45,44,-9,390,-281,60,-229,-328,61,-292,48,-9,-53,-102,-14,324 : Vuba & bif
55,62,17,-65,-182,-95,-229,-70,-11,26,213,-4,331,34,-66,46 : Gureb & basi
7,-62,22,155,277,104,-99,-221,-240,118,-14,111,-70,26,-55,136 : Vuba & vit
31,-32,71,214,-125,70,73,-111,103,42,-134,-87,94,-26,-111,136 : Vuba & bif
24,56,-527,153,207,2,-206,-32,-11,-121,86,51,-190,-170,54,86 : Vuba & Vuzap
-14,14,-42,217,61,127,-279,-169,-21,-68,60,222,93,-18,-4,33 : Vuba & basi
15,34,103,-78,146,-204,125,60,-26,-32,42,17,129,54,-74,-18 : Gureb & vit
-24,15,-187,289,486,176,37,-27,-8,133,123,56,-132,54,45,48 : Vuba & Vuzap
12,-24,-736,389,426,-202,-475,-235,49,-111,174,-83,-281,-47,112,253 : Vuba & Vuzap
9,-87,-24,-63,43,-62,-320,-129,-25,84,167,154,107,-20,-152,-58 : Gureb & basi
14,-7,1,15,90,-146,-128,-93,52,-26,22,69,89,-12,-7,48 : Gureb & basi
-23,17,81,-20,105,158,-113,-43,-97,149,-309,302,-56,-7,-113,60 : Vuba & vit
59,15,141,-92,-99,16,-166,119,61,49,29,272,173,-25,-82,105 : Gureb & vit
28,72,-98,166,52,-14,-294,-214,-105,-35,-56,112,26,19,-26,64 : Vuba & basi
-5,17,328,-52,33,-25,-147,22,-368,130,133,132,155,-29,3,157 : Vuba & basi
51,12,114,105,214,103,-113,-205,141,-118,48,57,74,1,172,161 : Vuba & basi
-82,5,-315,84,-121,-149,-474,-168,-72,-172,-14,62,-65,-65,10,136 : Gureb & Vuzap
-247,44,15,-37,-312,10,-280,-201,-143,235,-328,-26,17,85,35,-71 : Gureb & basi
-44,65,-137,314,138,149,-186,-133,-9,15,132,125,46,-47,-60,264 : Vuba & basi
-67,-36,-358,-53,339,-187,-187,-15,33,-149,148,-81,211,60,-67,287 : Gureb & vit
-9,-1,-820,141,33,126,-513,-325,4,43,216,-142,-221,-124,60,380 : Vuba & Vuzap
17,10,-236,-109,-180,-155,-320,-43,-71,125,231,-76,242,36,-69,212 : Gureb & basi
-12,-65,133,-6,218,-102,-272,70,20,178,191,155,128,11,16,110 : Gureb & vit
74,-98,-192,54,87,108,-281,-319,-4,95,189,57,32,-56,-14,249 : Vuba & vit
-60,74,-3,-3,293,351,-60,-37,-58,143,114,221,-68,-22,38,139 : Vuba & vit
-42,34,-445,28,-90,-269,-629,-261,-78,3,210,-60,-87,-210,64,129 : Gureb & Vuzap
-46,-7,-115,142,-26,27,-63,-189,16,-18,79,-32,97,7,-75,184 : Vuba & basi
-6,-72,-215,85,-396,-188,-187,-213,-23,-108,-74,-163,102,-43,-46,165 : Gureb & bif
-192,55,-424,218,-398,11,-393,-277,16,-85,102,-53,-69,-83,-26,229 : Vuba & bif
-173,-94,85,211,-101,75,45,-55,-31,46,-81,48,-33,-33,34,266 : Vuba & bif
-55,-46,84,33,82,11,-36,-129,-54,-19,-100,75,68,-39,-94,-21 : Vuba & basi
15,93,-251,-25,107,302,-164,-183,-22,8,-74,92,34,-128,-45,81 : Vuba & vit
-60,53,-138,-9,143,103,-308,-91,18,-73,137,43,102,-18,-30,73 : Vuba & basi
-216,85,-539,-18,150,-88,-548,-155,-7,50,171,30,-215,-44,25,140 : Gureb & Vuzap
-2,-17,343,13,-12,202,221,121,70,29,-98,144,65,181,-12,-63 : Gureb & basi
35,84,243,-347,-83,240,107,31,-45,226,4,-8,192,-8,-342,22 : Gureb & basi
36,-74,254,249,-288,89,94,-175,32,-28,-184,-6,-49,169,-118,236 : Vuba & bif
-60,17,-124,0,81,-43,-310,-117,-70,350,126,0,109,94,61,119 : Gureb & basi
16,66,-66,83,227,70,-148,-112,-28,-99,172,114,151,77,31,18 : Vuba & basi
-12,36,239,40,-259,46,-152,-40,-112,40,62,256,145,-40,-35,243 : Gureb & basi
-15,26,-97,-60,26,118,-381,-143,-122,171,71,130,21,-31,-17,107 : Vuba & vit
-29,71,-345,111,-234,63,-413,-216,24,71,118,24,130,-81,-50,227 : Gureb & vit
-80,53,-472,339,98,129,-331,-300,47,51,300,-15,-312,-32,59,359 : Vuba & Vuzap
-85,-38,73,277,-240,-107,-180,-78,1,-198,-4,-47,-1,-31,-120,286 : Gureb & bif
49,-91,104,184,-524,-5,-54,-62,20,-17,-67,-76,2,-123,-16,317 : Gureb & bif
